Each row has a name. Each question is about the rows just above it.

[-2.15  3.00  0.24 -2.42] : K_317
[-8.63 -0.91 -3.08 -2.89] : K_556
[-4.32 -3.71 -2.92 -2.51] : K_193
Move every entry of [-2.92] by -1 step of 0.01.
[-2.93]
Move every entry of [0.24] by +1 step of 0.01.
[0.25]
Move every entry of [-4.32 -3.71] by +1 step of 0.01.
[-4.31 -3.70]

[ 2.04 -1.91 -0.27 -2.60 -6.05  0.07  0.60 -7.24]  K_287
[ 0.19 -2.08  3.99 -1.50  0.70 -1.60 -1.48  4.03]  K_411
[ 0.41 -1.88  4.19 -1.65  1.59 -1.75 -0.59  3.60]  K_311
[-1.40 -0.95  1.48  0.90 -0.03 -1.98 -3.71  6.58]  K_310
[ 1.17 -1.24 -0.64 -1.38 -4.65  2.52 -0.02 -4.55]  K_449
[ 2.04 -1.91 -0.27 -2.60 -6.05  3.67  0.60 -7.24]  K_549
Shift each entry of [0.19] by -1 times 0.01:
[0.18]
Move every entry of [-1.91 -0.27] by +1 step of 0.01.
[-1.90 -0.26]
[-1.65  1.59] with +1 step of 0.01 on every entry:
[-1.64  1.60]
Move every entry of [-1.75] by -1 step of 0.01.
[-1.76]
[-2.60] with -1 step of 0.01 on every entry:
[-2.61]

[-3.98  0.45 -2.85 -0.33 -0.05 -2.37 -2.53 -3.07  3.77  3.11  0.72  4.86
  1.23  0.63 -1.26 -2.09  0.54 -2.48 -1.18  1.00  0.86 -0.03 -5.14  1.74
  2.16  2.22 -2.91 -0.06  3.42] : K_48
[-4.57 -1.87 -2.04 -1.95  0.08 -2.34 -4.94 -4.06  4.64  0.42  0.04  3.82
  1.13  2.19  1.37 -2.95 -1.03 -2.45 -2.43  2.42  1.88 -0.42 -0.70  0.86
  1.91  0.88  0.74  2.08  3.48] : K_125
[-1.58  1.58 -3.57 -1.91 -0.55 -5.16 -3.13 -0.85  4.09  4.45  1.84  5.22
  0.29 -0.55 -5.66  2.04 -0.32  1.94 -2.51 -2.69 -0.63  3.09 -6.30  5.84
  0.87  3.65 -6.08 -2.82  3.45] : K_223
[-1.63  2.93 -1.82  0.35 -0.89 -2.63  0.35 -1.01  2.56  3.72  0.46  3.81
  0.72 -0.41 -3.52  0.64  1.29 -0.98 -0.08  0.09 -1.33  1.39 -7.24  2.32
  1.40  3.13 -5.06 -1.17  2.28] : K_650
[-3.02  0.50 -2.74 -1.29 -0.06 -3.58 -3.34 -1.64  3.69  2.51  1.61  4.28
  0.71 -0.48 -3.06  0.12 -0.09 -0.06 -2.44 -1.50  1.44  2.00 -3.13  3.21
  0.55  1.62 -2.50  0.20  3.04] : K_982
[-1.44  0.13 -2.78 -1.25  0.30 -3.27 -3.56 -2.23  3.43  3.40  0.16  4.03
  0.32  1.29 -2.29  0.16 -0.55  0.24 -0.97  1.01 -2.07  0.74 -5.21  3.18
  2.02  3.18 -4.68 -3.94  2.37] : K_669
[ 0.28  1.00 -1.16 -5.66 -1.79 -8.29 -6.33 -1.29  6.94  0.99 -0.70  3.47
 -0.62  2.62 -4.94  5.50 -3.20  4.78 -4.22  0.77 -4.27  5.75 -3.07  6.68
  0.27  4.46 -4.26 -1.90  3.14] : K_298
[-4.37 -1.13 -2.74 -2.91 -0.55 -4.15 -5.44 -3.93  5.87  1.56  0.35  5.04
  1.03  2.27 -0.56 -1.69 -1.37 -1.26 -3.21  1.59  1.07  0.80 -2.75  3.02
  2.09  2.33 -1.35  1.18  4.46] : K_614
[-5.15 -1.25 -3.06  0.38  1.06 -0.63 -3.03 -2.80  2.36  1.86  2.04  4.07
  1.43 -0.78  0.12 -3.78  0.74 -3.17 -1.73 -0.97  4.59 -0.87 -1.00  0.33
  1.03 -0.51  0.44  2.09  2.92] : K_247
[-2.04  0.25 -2.15 -1.34 -1.85 -1.43  0.50 -1.14  2.29  2.44  1.01  3.50
  0.72  0.83 -1.08 -1.93 -0.15 -0.82 -1.44 -1.37  1.55 -0.79 -4.66  3.28
  1.93  2.51 -2.73  0.97  3.71] : K_759
Move every entry of [0.25] by +1 step of 0.01.
[0.26]
Shift each entry of [ 0.24 -0.97  1.01 -2.07] by +1 times 0.01:
[ 0.25 -0.96  1.02 -2.06]
[0.38 1.06] with +1 step of 0.01 on every entry:
[0.39 1.07]
Move every entry of [-1.73] by -1 step of 0.01.
[-1.74]

[-1.97  2.05 -0.14 -1.12 -3.09  1.05 -1.63 -3.20 -0.03 -0.97 -0.72] : K_278
[-0.98 -1.13  0.29 -3.59 -1.62  0.83  0.42 -1.03 -3.35 -1.41 -3.97] : K_332
[ 1.67  1.28  2.59 -0.64 -1.46 -1.61 -1.57  1.77 -1.51  2.35  2.35] : K_598
[ 0.78  9.56  3.23  1.05  1.00  0.31  0.96 -0.79  0.35 -3.81  1.22] : K_575
[-2.82  1.27 -1.91  2.36 -2.21 -0.58 -2.18 -2.81  1.93 -2.63 -1.19] : K_916
[-1.24 -1.41 -2.17  0.77 -2.84  0.19  0.37  1.04  0.04 -1.94 -3.43] : K_890
[-1.39 -0.18 -2.24 -0.35  0.76  1.28 -0.51  0.26  2.33  0.01 -0.50] : K_154
Shift each entry of [-1.46 -1.61 -1.57] by +1 times 0.01:
[-1.45 -1.60 -1.56]
[ 0.96 -0.79  0.35] with -1 step of 0.01 on every entry:
[ 0.95 -0.80  0.34]
Shift each entry of [1.00] by +1 times 0.01:
[1.01]
Move every entry of [-1.12 -3.09  1.05] by -1 step of 0.01.
[-1.13 -3.10  1.04]
[-1.13  0.29 -3.59 -1.62] with -1 step of 0.01 on every entry:
[-1.14  0.28 -3.60 -1.63]
Shift each entry of [-0.98] by -1 times 0.01:
[-0.99]

